Below are the code and all the weights of a small trained network. Each question names an input and a class and asks about switching units off, where a switched-off unit gives its printed mean instead of its output.

import numpy as np


def w(rows, s, z=0):
    codes = np.array(rows[::2]) - 128.0
    scale = np.full(codes.shape[1], s)
    scale[-1] = z or s
    return codes * scale


def norm(h):
    return h / np.sqrt((h * h).mean(-1, keepdims=True) + 1e-5)


def f(y):
    return y / 2 * (1 + np.tanh(0.7978845608 * (y + 0.044715 * y**3)))


def log_softmax(a):
    a = a - a.max(-1, keepdims=True)
    return a - np.log(np.exp(a).sum(-1, keepdims=True))


def net(x, mask):
    res = np.array(x, float).reshape(1, 2) / 4 @ E
    u = 0
    for l in range(2):
        y = f(norm(res) @ A[l][:, :-1].T + A[l][:, -1])
        res = res + np.where(mask[u : u + 13], y, B[l][:, -1]) @ B[l][:, :-1]
        u += 13
    return log_softmax(norm(res)[-1] @ U[:, :-1].T + U[:, -1])


A, B = {}, {}
E = w([
[111,254,194,190],'x0',
[183,93,201,97],'x1',
],0.007)
A[0] = w([
[59,75,107,200,56],'L0N1',
[164,101,161,212,188],'L0N2',
[152,140,179,96,53],'L0N3',
[240,167,155,45,115],'L0N4',
[26,117,97,158,77],'L0N5',
[61,94,187,93,1],'L0N6',
[120,176,202,196,114],'L0N7',
[189,48,96,56,143],'L0N8',
[206,94,153,153,5],'L0N9',
[101,145,122,33,53],'L0N10',
[154,114,210,198,68],'L0N11',
[133,168,184,2,75],'L0N12',
[133,193,128,83,66],'L0N13',
],0.0082,0.005)
B[0] = w([
[72,91,104,240,128],'L0N1',
[65,121,130,100,175],'L0N2',
[157,144,159,221,126],'L0N3',
[89,44,147,185,177],'L0N4',
[116,35,222,210,154],'L0N5',
[191,131,107,172,100],'L0N6',
[51,111,127,66,214],'L0N7',
[52,155,184,63,255],'L0N8',
[254,76,109,156,117],'L0N9',
[205,149,32,144,108],'L0N10',
[123,169,89,169,154],'L0N11',
[149,103,233,237,139],'L0N12',
[106,135,109,150,118],'L0N13',
],0.0052,0.0051)
A[1] = w([
[128,147,57,185,151],'L1N1',
[19,133,149,64,112],'L1N2',
[147,55,122,160,90],'L1N3',
[140,36,123,70,56],'L1N4',
[172,229,129,121,111],'L1N5',
[163,146,106,122,40],'L1N6',
[144,144,120,119,25],'L1N7',
[95,255,149,194,122],'L1N8',
[76,167,94,83,23],'L1N9',
[60,113,130,136,2],'L1N10',
[101,95,49,127,57],'L1N11',
[189,121,50,47,71],'L1N12',
[141,124,50,152,79],'L1N13',
],0.015,0.0056)
B[1] = w([
[94,117,227,183,146],'L1N1',
[98,209,95,162,252],'L1N2',
[118,196,109,146,137],'L1N3',
[192,80,136,145,182],'L1N4',
[131,212,66,76,144],'L1N5',
[204,143,135,114,117],'L1N6',
[189,169,157,72,115],'L1N7',
[196,45,128,91,221],'L1N8',
[164,66,201,149,151],'L1N9',
[95,163,154,94,145],'L1N10',
[187,75,181,91,152],'L1N11',
[212,255,88,40,145],'L1N12',
[224,82,208,97,130],'L1N13',
],0.011,0.013)
U = w([
[255,198,39,38,177],'0',
[191,23,173,198,200],'1',
[71,214,74,190,200],'2',
[42,73,32,47,10],'3',
],0.018,0.011)

Each question gives the input, the list of numbers given to net, and the class t.
The units are the neurons (one row each of A and B). Each row of codes is followed by its name. A weight is (code - 128) times the scale printed after its matrix; where a second scale follows, it is the last column's (A, B and U).
mask holds one flag per neuron, layer by layer. A switched-off neuron (its flag False) gives its mean, the last column of its row in B, instead of its output. The means were averaged over made-up inputs and are rounded, as every weight is.
A unit's drop is (log p(t) with every unit on - log p(t) with that unit switched off) / (log p(t) with every unit on - log p(t) with every unit switched off).
The circuit of an input: a set's keep is (log p(t) with only the set's units on - log p(t) with every unit switched off) / (log p(t) with every unit on - log p(t) with every unit switched off). Starting from the 12 units with the biggest drops (on a tie, the unit counted first), units are removed one at a time, each time the one whose removal leaves the highest keep (on an exact tie, the one counted first), for as long as the keep stays at least 0.8.
circuit, biggest first: the units of the circuit, biggest drop first
most important unit: the unit with the biggest drop
top k neurons: the k neurons with the biggest drops, biggest first
k most important neurons of layer l: the k neurons of layer l with the biggest drops, biggest first
drop of u: that unit's drop, to one decimal
input [-8,-2], class 0: circuit, biggest first	L1N12
input [-1,-4], class 1: top 3 neurons	L0N8, L0N7, L1N2
input [2,3], class 2: top 2 neurons	L0N7, L0N4
input [-5,4], class 0: top 2 neurons	L0N5, L1N4
input [4,-6], class 1: top 2 neurons	L0N8, L1N8
input [7,4], class 0: circuit, biggest first	L1N8, L1N5
input [-5,-6], class 1: top 2 neurons	L1N11, L0N1
input [5,-7], class 1: top 3 neurons	L0N8, L1N8, L1N1
input [-6,-8], class 1: 2 most important neurons of layer 0	L0N1, L0N5
input [-2,2], class 2: top 3 neurons	L0N8, L1N8, L1N2
input [7,-3], class 0: top 2 neurons	L1N8, L1N5
input [3,-4], class 1: 3 most important neurons of layer 1	L1N9, L1N8, L1N12
input [8,8], class 0: 2 most important neurons of layer 0	L0N5, L0N11
input [-3,0], class 2: circuit, biggest first	L1N8
input [0,3], class 2: 2 most important neurons of layer 0	L0N4, L0N2
input [-3,3], class 2: 4 most important neurons of layer 1	L1N8, L1N2, L1N11, L1N9
input [8,3], class 0: 2 most important neurons of layer 1	L1N8, L1N5
input [-4,3], class 0: 2 most important neurons of layer 0	L0N5, L0N7
input [5,-8], class 1: top 3 neurons	L1N8, L0N8, L1N1
input [-5,1], class 0: most important unit	L1N4
input [0,1], class 2: top 2 neurons	L1N8, L0N4
input [7,5], class 0: 2 most important neurons of layer 1	L1N8, L1N5
input [1,1], class 2: drop of L0N7	0.8
input [-5,-7], class 1: drop of L0N1	0.1
